Below are the code and all the weights of a small trained network. Each question names an input and a class and asks about switching units off, where a switched-off unit gives its printed mean instead of its output.

import numpy as np


def w(rows, s, z=0):
    codes = np.array(rows[::2]) - 128.0
    scale = np.full(codes.shape[1], s)
    scale[-1] = z or s
    return codes * scale


def f(y):
    return np.maximum(y, 0)


def log_softmax(a):
    a = a - a.max(-1, keepdims=True)
    return a - np.log(np.exp(a).sum(-1, keepdims=True))


def net(x, mask):
    res = np.array(x, float).reshape(1, 4) / 4 @ E
    y = f(res @ A[0][:, :-1].T + A[0][:, -1])
    res = res + np.where(mask, y, B[0][:, -1]) @ B[0][:, :-1]
    return log_softmax(res[-1] @ U[:, :-1].T + U[:, -1])


A, B = {}, {}
E = w([
[152,100,112,125,184,96,49,195,45,145,117],'x0',
[160,151,91,60,70,122,110,76,107,46,90],'x1',
[47,167,114,228,158,184,117,191,87,32,141],'x2',
[72,1,58,126,53,158,127,109,124,113,205],'x3',
],0.0076)
A[0] = w([
[201,152,163,127,162,69,163,74,190,172,62,192],'neuron 0',
[4,83,112,136,68,163,165,116,129,114,235,251],'neuron 1',
[134,52,129,102,196,86,92,201,79,207,196,250],'neuron 2',
[89,200,191,208,199,171,132,190,77,100,92,226],'neuron 3',
[94,187,128,134,185,113,76,167,23,48,85,244],'neuron 4',
[192,134,142,2,96,29,92,105,100,135,66,228],'neuron 5',
],0.0054,0.0031)
B[0] = w([
[114,179,145,77,105,99,157,149,62,167,102,221],'neuron 0',
[107,63,102,170,51,207,100,79,183,100,180,248],'neuron 1',
[126,90,26,153,78,191,83,138,136,42,144,229],'neuron 2',
[28,125,130,124,120,130,70,191,121,28,88,254],'neuron 3',
[62,111,97,132,133,160,43,128,150,70,171,243],'neuron 4',
[214,102,102,169,2,140,124,33,97,146,94,243],'neuron 5',
],0.008,0.0071)
U = w([
[108,14,39,179,93,222,96,104,155,80,204,210],'0',
[154,179,244,100,177,73,238,105,163,213,156,94],'1',
[227,156,99,111,84,96,151,94,76,170,54,93],'2',
[167,131,139,168,253,19,159,153,156,157,199,1],'3',
[36,188,134,153,217,112,91,216,124,86,96,144],'4',
],0.0061,0.0029)

Each question gives the input, the list of numbers given to net, and the class t.
The units are the neurons (one row each of A and B). Each row of codes is followed by its name. A weight is (code - 128) times the scale printed after its matrix; where a second scale follows, it is the last column's (A, B and U).
mask holds one flag per neuron, in row order. A switched-off neuron (its flag False) gives its mean, the last column of its row in B, instead of its output. The means were averaged over made-up inputs and are rounded, as every weight is.
A unit's drop is (log p(t) with every unit on - log p(t) with that unit switched off) / (log p(t) with every unit on - log p(t) with every unit switched off).
The circuit of an input: a set's keep is (log p(t) with only the set's units on - log p(t) with every unit switched off) / (log p(t) with every unit on - log p(t) with every unit switched off). Starting from all 6 units, units are removed one at a time, each time the one whose removal leaves the highest keep (on an exact tie, the one counted first), for as long as the keep stays at least 0.8.
units of the circuit, in order: the units of the circuit, biggest drop first
k most important neurons: the k neurons with the biggest drops, biggest first
drop when u is switched off: that unit's drop, to one decimal
input [-3,-7,-2,-1], class 4: units of the circuit, in order => (neuron 5)
input [-2,8,-6,5], class 2: 3 most important neurons => (neuron 4; neuron 2; neuron 5)
input [-8,-5,0,-3], class 1: units of the circuit, in order => (neuron 2; neuron 4)
input [-8,4,3,-7], class 4: 2 most important neurons => (neuron 3; neuron 5)
input [-5,-3,1,-1], class 4: 3 most important neurons => (neuron 5; neuron 2; neuron 4)
input [-4,5,1,-6], class 2: units of the circuit, in order => (neuron 5; neuron 1)
input [8,2,-8,2], class 2: units of the circuit, in order => (neuron 1; neuron 5)
input [2,-3,5,-2], class 4: units of the circuit, in order => (neuron 5; neuron 3)
input [3,4,3,-1], class 4: 3 most important neurons => (neuron 1; neuron 2; neuron 5)
input [-2,-8,-8,-1], class 2: 2 most important neurons => (neuron 2; neuron 0)
input [5,4,-3,-3], class 2: 2 most important neurons => (neuron 1; neuron 5)
input [0,0,-2,-6], class 1: 2 most important neurons => (neuron 2; neuron 1)
input [-3,2,-6,0], class 2: drop when neuron 5 is switched off => 0.1
input [-2,3,-5,-3], class 2: drop when neuron 1 is switched off => 0.0
input [0,-3,-3,-3], class 2: drop when neuron 1 is switched off => 0.1
input [-4,8,-6,-1], class 2: most important neuron => (neuron 5)
